Below is a small trained network, with its code and all its weights. Each question gives an input and a target symbol and asks what happens when units are switched off, that is, made to give their printed mean instead of their output.

import numpy as np


def w(rows, s, z=0):
    codes = np.array(rows[::2]) - 128.0
    scale = np.full(codes.shape[1], s)
    scale[-1] = z or s
    return codes * scale


def norm(h):
    return h / np.sqrt((h * h).mean(-1, keepdims=True) + 1e-5)


def f(y):
    return y / 2 * (1 + np.tanh(0.7978845608 * (y + 0.044715 * y**3)))


def softmax(a):
    e = np.exp(a - a.max(-1, keepdims=True))
    return e / e.sum(-1, keepdims=True)


def log_softmax(a):
    a = a - a.max(-1, keepdims=True)
    return a - np.log(np.exp(a).sum(-1, keepdims=True))


def net(x, mask):
    ids = ['βγδεζθλμξπσφψω'.index(c) for c in x.split()]
    T = len(ids)
    res = E[ids] + P[:T]
    u = 0
    for l in range(3):
        q, k, v = (norm(res) @ M[l].T for M in (Q, K, V))
        z = softmax(np.where(np.tri(T) > 0, q @ k.T / 2**0.5, -1e9)) @ v
        res = res + np.where(mask[u], z, O[l][:, -1]) @ O[l][:, :-1]
        u += 1
        y = f(norm(res) @ A[l][:, :-1].T + A[l][:, -1])
        res = res + np.where(mask[u : u + 8], y, B[l][:, -1]) @ B[l][:, :-1]
        u += 8
    return log_softmax(norm(res)[-1] @ U[:, :-1].T + U[:, -1])


Q, K, V, O, A, B = {}, {}, {}, {}, {}, {}
E = w([
[165,69,108],'β',
[107,90,119],'γ',
[142,167,149],'δ',
[124,70,86],'ε',
[131,183,188],'ζ',
[108,106,120],'θ',
[156,116,150],'λ',
[117,156,54],'μ',
[151,79,115],'ξ',
[213,128,182],'π',
[152,118,6],'σ',
[130,131,33],'φ',
[156,148,31],'ψ',
[154,67,123],'ω',
],0.026)
P = w([
[205,109,3],'0',
[187,100,105],'1',
[144,102,54],'2',
[134,126,110],'3',
[63,149,123],'4',
[179,89,43],'5',
[189,119,132],'6',
[109,140,131],'7',
[120,139,155],'8',
[115,129,116],'9',
[206,77,153],'10',
[105,142,124],'11',
],0.0066)
Q[0] = w([
[31,221,58],'0.h0',
[62,253,21],'0.h0',
],0.006)
K[0] = w([
[197,80,254],'0.h0',
[27,205,155],'0.h0',
],0.0039)
V[0] = w([
[75,221,182],'0.h0',
[195,43,1],'0.h0',
],0.0059)
O[0] = w([
[79,182,248,45],'0.h0',
[55,51,106,255],'0.h0',
],0.011,0.0078)
A[0] = w([
[164,106,67,170],'0.n0',
[152,190,184,144],'0.n1',
[9,46,207,188],'0.n2',
[163,83,239,178],'0.n3',
[200,170,99,251],'0.n4',
[254,36,199,31],'0.n5',
[63,54,83,123],'0.n6',
[45,149,113,106],'0.n7',
],0.0094,0.0028)
B[0] = w([
[1,180,93,234],'0.n0',
[109,50,171,124],'0.n1',
[85,92,51,156],'0.n2',
[81,147,46,140],'0.n3',
[47,90,138,173],'0.n4',
[123,172,104,178],'0.n5',
[155,93,182,254],'0.n6',
[102,165,147,129],'0.n7',
],0.0074,0.0068)
Q[1] = w([
[217,125,41],'1.h0',
[116,186,3],'1.h0',
],0.0053)
K[1] = w([
[168,158,85],'1.h0',
[121,255,42],'1.h0',
],0.0081)
V[1] = w([
[5,158,70],'1.h0',
[101,193,77],'1.h0',
],0.011)
O[1] = w([
[103,185,142,255],'1.h0',
[168,11,45,154],'1.h0',
],0.011,0.0068)
A[1] = w([
[110,195,128,229],'1.n0',
[133,157,105,93],'1.n1',
[139,29,230,121],'1.n2',
[97,131,166,214],'1.n3',
[86,168,128,254],'1.n4',
[254,87,148,22],'1.n5',
[124,232,112,61],'1.n6',
[143,78,14,180],'1.n7',
],0.014,0.002)
B[1] = w([
[90,87,7,130],'1.n0',
[150,142,132,129],'1.n1',
[104,150,38,132],'1.n2',
[122,105,68,127],'1.n3',
[155,77,59,137],'1.n4',
[109,152,110,129],'1.n5',
[137,146,143,130],'1.n6',
[99,148,163,250],'1.n7',
],0.011,0.019)
Q[2] = w([
[196,233,12],'2.h0',
[17,1,89],'2.h0',
],0.0081)
K[2] = w([
[41,43,134],'2.h0',
[221,180,2],'2.h0',
],0.007)
V[2] = w([
[66,37,142],'2.h0',
[252,205,113],'2.h0',
],0.0037)
O[2] = w([
[85,120,113,199],'2.h0',
[191,1,165,2],'2.h0',
],0.0094,0.0029)
A[2] = w([
[163,41,70,251],'2.n0',
[151,167,248,110],'2.n1',
[152,187,201,78],'2.n2',
[129,147,74,231],'2.n3',
[118,105,137,198],'2.n4',
[91,91,212,128],'2.n5',
[44,240,160,93],'2.n6',
[183,139,226,218],'2.n7',
],0.012,0.003)
B[2] = w([
[187,195,174,253],'2.n0',
[97,164,71,129],'2.n1',
[143,47,23,126],'2.n2',
[128,255,104,226],'2.n3',
[60,122,167,164],'2.n4',
[182,166,143,140],'2.n5',
[232,128,166,211],'2.n6',
[107,191,59,120],'2.n7',
],0.0074,0.0062)
U = w([
[131,170,19,211],'β',
[164,223,89,254],'γ',
[98,157,108,102],'δ',
[128,87,88,135],'ε',
[104,132,141,68],'ζ',
[96,78,78,141],'θ',
[142,3,107,80],'λ',
[73,160,224,146],'μ',
[97,139,163,58],'ξ',
[114,80,75,48],'π',
[105,125,134,88],'σ',
[138,98,122,171],'φ',
[130,112,130,148],'ψ',
[136,83,131,110],'ω',
],0.016,0.0044)

Each question gives the input, a string of symbols that net reads in full, and the target symbol t.
The units are the heads (2 rows each of Q, K, V and O) and the neurons (one row each of A and B). Each row of codes is followed by its name. A weight is (code - 128) times the scale printed after its matrix; where a second scale follows, it is the last column's (O, A, B and U).
mask holds one flag per unit, layer by layer, with each layer's heads first. A switched-off unit (its flag False) gives its mean, the last column of its rows in O or B, instead of its output. The means were averaged over made-up inputs and are rounded, as every weight is.
A unit's drop is (log p(t) with every unit on - log p(t) with that unit switched off) / (log p(t) with every unit on - log p(t) with every unit switched off).
The circuit of an input: a set's keep is (log p(t) with only the set's units on - log p(t) with every unit switched off) / (log p(t) with every unit on - log p(t) with every unit switched off). Starting from the 12 units with the biggest drops (on a tie, the unit counted first), units are removed one at a time, each time the one whose removal leaves the highest keep (on an exact tie, the one counted first), for as long as the keep stays at least 0.8.
circuit, biggest first: the units of the circuit, biggest drop first
most important unit: the unit with the biggest drop
k most important neurons: the k neurons with the biggest drops, biggest first
top k neurons in layer l: the k neurons of layer l with the biggest drops, biggest first
drop of u: that unit's drop, to one decimal
input π δ β δ θ ε ξ ζ β ω β ω, target λ: circuit, biggest first => 2.h0, 1.n5
input δ ε φ π μ φ ω γ π ζ, target β: most important unit => 1.n0
input β μ ζ ε ζ λ, target μ: 2 most important neurons => 2.n0, 2.n3
input π δ π γ, target λ: circuit, biggest first => 2.h0, 0.h0, 1.h0, 1.n7
input π β β σ ε ω θ λ ε ξ, target λ: 2 most important neurons => 1.n5, 0.n5
input π μ φ ψ φ δ φ μ ω θ π γ, target λ: 2 most important neurons => 1.n5, 0.n5
input δ λ δ ε θ δ δ ε, target μ: top 2 neurons in layer 0 => 0.n4, 0.n1
input ε ζ μ ζ, target γ: 2 most important neurons => 0.n0, 2.n6
input π γ ω ω σ ε μ ε, target λ: top 2 neurons in layer 0 => 0.n5, 0.n6
input π ξ ε ψ ε β, target λ: top 2 neurons in layer 1 => 1.n5, 1.n0
input ζ ε δ, target β: 2 most important neurons => 1.n0, 1.n7
input π σ μ π θ ω δ, target β: 2 most important neurons => 0.n4, 1.n7
input μ ξ π φ ξ λ, target μ: top 2 neurons in layer 2 => 2.n6, 2.n5
input δ δ ξ, target μ: 2 most important neurons => 0.n1, 0.n4
input π ω γ ε π ξ σ λ β, target λ: top 2 neurons in layer 1 => 1.n5, 1.n2
input π ε β φ λ θ, target λ: top 3 neurons in layer 0 => 0.n5, 0.n6, 0.n2
input π δ ε β μ ω ω ξ π ξ, target λ: drop of 1.h0 => 0.3
input π ω φ ω, target λ: drop of 1.h0 => 0.1
input π μ ε μ ε δ ψ μ π, target γ: drop of 2.n7 => 0.0
input π δ λ β ψ ω ε, target λ: drop of 2.h0 => 0.9
